Here is a tiny trained network, its code and every weight. The questions are about switching its units off for an input and a class, where a switched-off unit gives its printed mean instead of its output.

import numpy as np


def w(rows, s, z=0):
    codes = np.array(rows[::2]) - 128.0
    scale = np.full(codes.shape[1], s)
    scale[-1] = z or s
    return codes * scale


def norm(h):
    return h / np.sqrt((h * h).mean(-1, keepdims=True) + 1e-5)


def f(y):
    return np.maximum(y, 0)


def log_softmax(a):
    a = a - a.max(-1, keepdims=True)
    return a - np.log(np.exp(a).sum(-1, keepdims=True))


def net(x, mask):
    res = np.array(x, float).reshape(1, 7) / 4 @ E
    u = 0
    for l in range(4):
        y = f(norm(res) @ A[l][:, :-1].T + A[l][:, -1])
        res = res + np.where(mask[u : u + 8], y, B[l][:, -1]) @ B[l][:, :-1]
        u += 8
    return log_softmax(norm(res)[-1] @ U[:, :-1].T + U[:, -1])


A, B = {}, {}
E = w([
[142,143,130,128,122,125,127,117,123,126,133],'x0',
[134,124,115,120,139,142,118,135,137,133,132],'x1',
[72,254,42,143,224,145,191,140,88,68,121],'x2',
[75,236,176,108,225,5,98,200,120,191,138],'x3',
[135,129,124,134,130,138,127,130,127,134,131],'x4',
[136,128,132,115,117,114,129,140,122,104,132],'x5',
[211,76,98,96,159,55,139,123,49,179,63],'x6',
],0.0079)
A[0] = w([
[98,63,41,211,113,158,165,34,129,27,196,22],'L0N0',
[146,141,107,76,151,100,208,106,69,147,111,57],'L0N1',
[58,132,252,106,58,40,6,122,204,248,163,27],'L0N2',
[129,152,212,129,153,66,42,207,208,219,246,124],'L0N3',
[128,185,198,126,83,108,53,123,148,228,156,82],'L0N4',
[127,22,178,162,47,187,112,74,128,157,235,10],'L0N5',
[145,124,98,99,157,32,75,130,67,216,105,2],'L0N6',
[42,167,183,114,52,159,68,98,222,82,195,187],'L0N7',
],0.0044,0.0035)
B[0] = w([
[154,169,77,77,107,127,196,164,180,111,76,190],'L0N0',
[128,133,77,187,224,163,154,145,116,134,134,154],'L0N1',
[241,3,198,203,195,123,208,195,121,75,160,226],'L0N2',
[169,80,203,199,156,165,187,160,124,62,210,238],'L0N3',
[147,106,201,77,151,108,222,115,134,91,108,183],'L0N4',
[113,124,170,79,63,131,15,80,150,62,49,205],'L0N5',
[178,148,94,73,74,68,45,166,223,130,50,165],'L0N6',
[208,114,139,183,225,116,109,128,211,78,70,253],'L0N7',
],0.0057,0.0064)
A[1] = w([
[184,88,38,97,106,140,90,98,2,144,73,96],'L1N0',
[185,48,188,115,105,144,39,58,155,112,78,3],'L1N1',
[119,55,67,114,149,134,158,119,75,153,134,18],'L1N2',
[103,85,188,85,97,100,124,119,75,145,87,49],'L1N3',
[46,162,176,144,122,120,125,167,114,157,225,67],'L1N4',
[186,28,144,120,66,163,124,83,101,123,149,88],'L1N5',
[213,70,155,152,93,109,38,141,156,133,85,167],'L1N6',
[107,196,21,130,111,206,149,96,136,36,137,155],'L1N7',
],0.0074,0.0027)
B[1] = w([
[116,52,178,210,201,145,236,126,79,59,192,196],'L1N0',
[10,171,167,46,183,80,78,103,115,113,201,240],'L1N1',
[105,108,233,205,139,131,210,106,101,116,143,148],'L1N2',
[183,173,104,157,58,173,179,143,127,187,236,148],'L1N3',
[75,253,118,83,107,176,92,131,207,5,175,154],'L1N4',
[60,145,96,22,197,160,139,192,9,152,144,227],'L1N5',
[64,196,205,93,68,120,172,27,133,182,207,254],'L1N6',
[172,89,81,158,41,228,65,136,173,152,17,241],'L1N7',
],0.0064,0.0083)
A[2] = w([
[143,181,106,142,213,101,97,190,111,137,95,71],'L2N0',
[151,167,120,73,152,75,132,161,2,173,136,253],'L2N1',
[126,100,214,82,95,72,76,126,181,178,183,103],'L2N2',
[110,39,203,89,111,149,102,47,145,130,150,45],'L2N3',
[154,193,103,165,213,72,100,156,117,108,70,181],'L2N4',
[83,197,136,93,172,153,146,147,130,130,138,236],'L2N5',
[92,66,133,76,139,141,125,159,67,137,150,12],'L2N6',
[92,124,135,89,144,62,172,114,76,194,143,79],'L2N7',
],0.0082,0.0024)
B[2] = w([
[114,169,186,54,73,74,141,90,30,198,255,199],'L2N0',
[80,90,56,121,33,136,131,127,105,227,102,215],'L2N1',
[234,132,76,241,154,172,146,236,227,91,22,249],'L2N2',
[47,199,134,135,148,87,38,52,115,80,166,254],'L2N3',
[82,56,134,106,117,117,51,68,93,108,145,224],'L2N4',
[60,122,186,96,93,132,92,30,181,77,102,233],'L2N5',
[130,160,52,134,108,75,146,159,35,194,104,178],'L2N6',
[154,178,29,84,126,174,104,138,96,200,57,195],'L2N7',
],0.0073,0.0072)
A[3] = w([
[234,153,126,131,90,74,171,213,154,253,74,19],'L3N0',
[170,121,156,185,143,72,164,219,198,197,154,182],'L3N1',
[193,18,137,164,150,74,136,158,180,172,101,12],'L3N2',
[98,110,113,161,81,123,82,54,171,86,233,20],'L3N3',
[123,82,80,113,137,121,163,43,21,130,110,125],'L3N4',
[143,83,155,92,66,110,127,54,87,200,173,2],'L3N5',
[172,74,47,192,207,136,222,97,47,73,80,79],'L3N6',
[84,60,133,83,64,124,185,147,85,199,229,44],'L3N7',
],0.0071,0.0047)
B[3] = w([
[175,234,48,94,61,168,32,199,212,209,86,168],'L3N0',
[222,84,73,192,128,162,185,207,126,212,90,214],'L3N1',
[18,159,208,56,90,86,153,31,80,119,128,161],'L3N2',
[57,163,168,54,195,98,107,117,157,129,191,215],'L3N3',
[213,81,121,184,205,81,170,181,102,108,157,255],'L3N4',
[128,83,99,120,159,43,194,116,75,121,98,193],'L3N5',
[185,72,254,178,174,92,184,209,188,103,218,216],'L3N6',
[117,108,68,106,186,27,136,77,81,228,72,204],'L3N7',
],0.0086,0.0054)
U = w([
[5,226,203,47,146,137,23,29,205,17,191,155],'0',
[205,50,197,213,233,128,221,197,165,26,196,202],'1',
[61,100,66,62,182,12,133,51,10,198,175,158],'2',
[207,199,53,120,57,85,68,203,197,254,76,2],'3',
[144,75,32,185,54,234,89,104,214,18,30,85],'4',
],0.0096,0.0052)

Each question gives the input, the list of numbers given to net, and the class t.
The units are the neurons (one row each of A and B). Each row of codes is followed by its name. A weight is (code - 128) times the scale printed after its matrix; where a second scale follows, it is the last column's (A, B and U).
mask holds one flag per neuron, layer by layer. A switched-off neuron (its flag False) gives its mean, the last column of its row in B, instead of its output. The means were averaged over made-up inputs and are rounded, as every weight is.
A unit's drop is (log p(t) with every unit on - log p(t) with that unit switched off) / (log p(t) with every unit on - log p(t) with every unit switched off).
most important unit: the unit with the biggest drop
top k neurons: the k neurons with the biggest drops, biggest first
k most important neurons of layer l: the k neurons of layer l with the biggest drops, biggest first
drop of u: that unit's drop, to one decimal
input [-8,8,-8,0,8,1,-3], class 0: most important unit => L2N3
input [3,3,-1,-3,0,-1,1], class 2: 2 most important neurons of layer 0 => [L0N7; L0N6]
input [0,-4,-8,4,-5,-2,1], class 3: top 3 neurons => [L2N2; L3N0; L1N0]
input [-7,-6,-1,7,-5,3,0], class 1: top 2 neurons => [L0N3; L1N5]
input [1,-1,-8,7,2,7,-1], class 1: 2 most important neurons of layer 0 => [L0N3; L0N2]
input [8,6,-8,8,-7,7,0], class 1: top 2 neurons => [L0N3; L0N2]
input [-8,-2,0,-8,4,0,5], class 2: 2 most important neurons of layer 1 => [L1N5; L1N1]
input [-7,6,0,5,-6,-4,-6], class 1: 2 most important neurons of layer 0 => [L0N2; L0N3]
input [2,3,-8,-8,-4,2,-1], class 0: top 2 neurons => [L0N5; L2N3]
input [2,7,-6,1,0,3,3], class 3: 3 most important neurons of layer 2 => [L2N2; L2N4; L2N7]
input [3,-6,0,5,-8,-3,-7], class 1: 3 most important neurons of layer 0 => [L0N2; L0N3; L0N7]
input [6,-6,-8,-4,-3,2,0], class 0: 3 most important neurons of layer 2 => [L2N3; L2N2; L2N0]
input [-1,0,8,1,-3,7,0], class 0: 2 most important neurons of layer 1 => [L1N7; L1N5]
input [0,8,0,-5,6,-1,-2], class 0: most important unit => L0N5
input [-7,-1,-4,3,7,-4,1], class 3: top 3 neurons => [L3N0; L0N7; L1N0]
input [-5,-8,6,-1,0,-2,-8], class 4: top 2 neurons => [L1N7; L1N1]
input [-4,5,4,0,6,-5,-8], class 4: top 3 neurons => [L1N7; L1N1; L2N3]
input [-6,-4,0,7,0,4,-1], class 1: top 2 neurons => [L0N2; L1N5]
input [3,0,-3,-8,0,7,-1], class 0: drop of L0N5 => 0.1
input [0,8,-4,5,-7,3,4], class 3: drop of L3N0 => 0.0
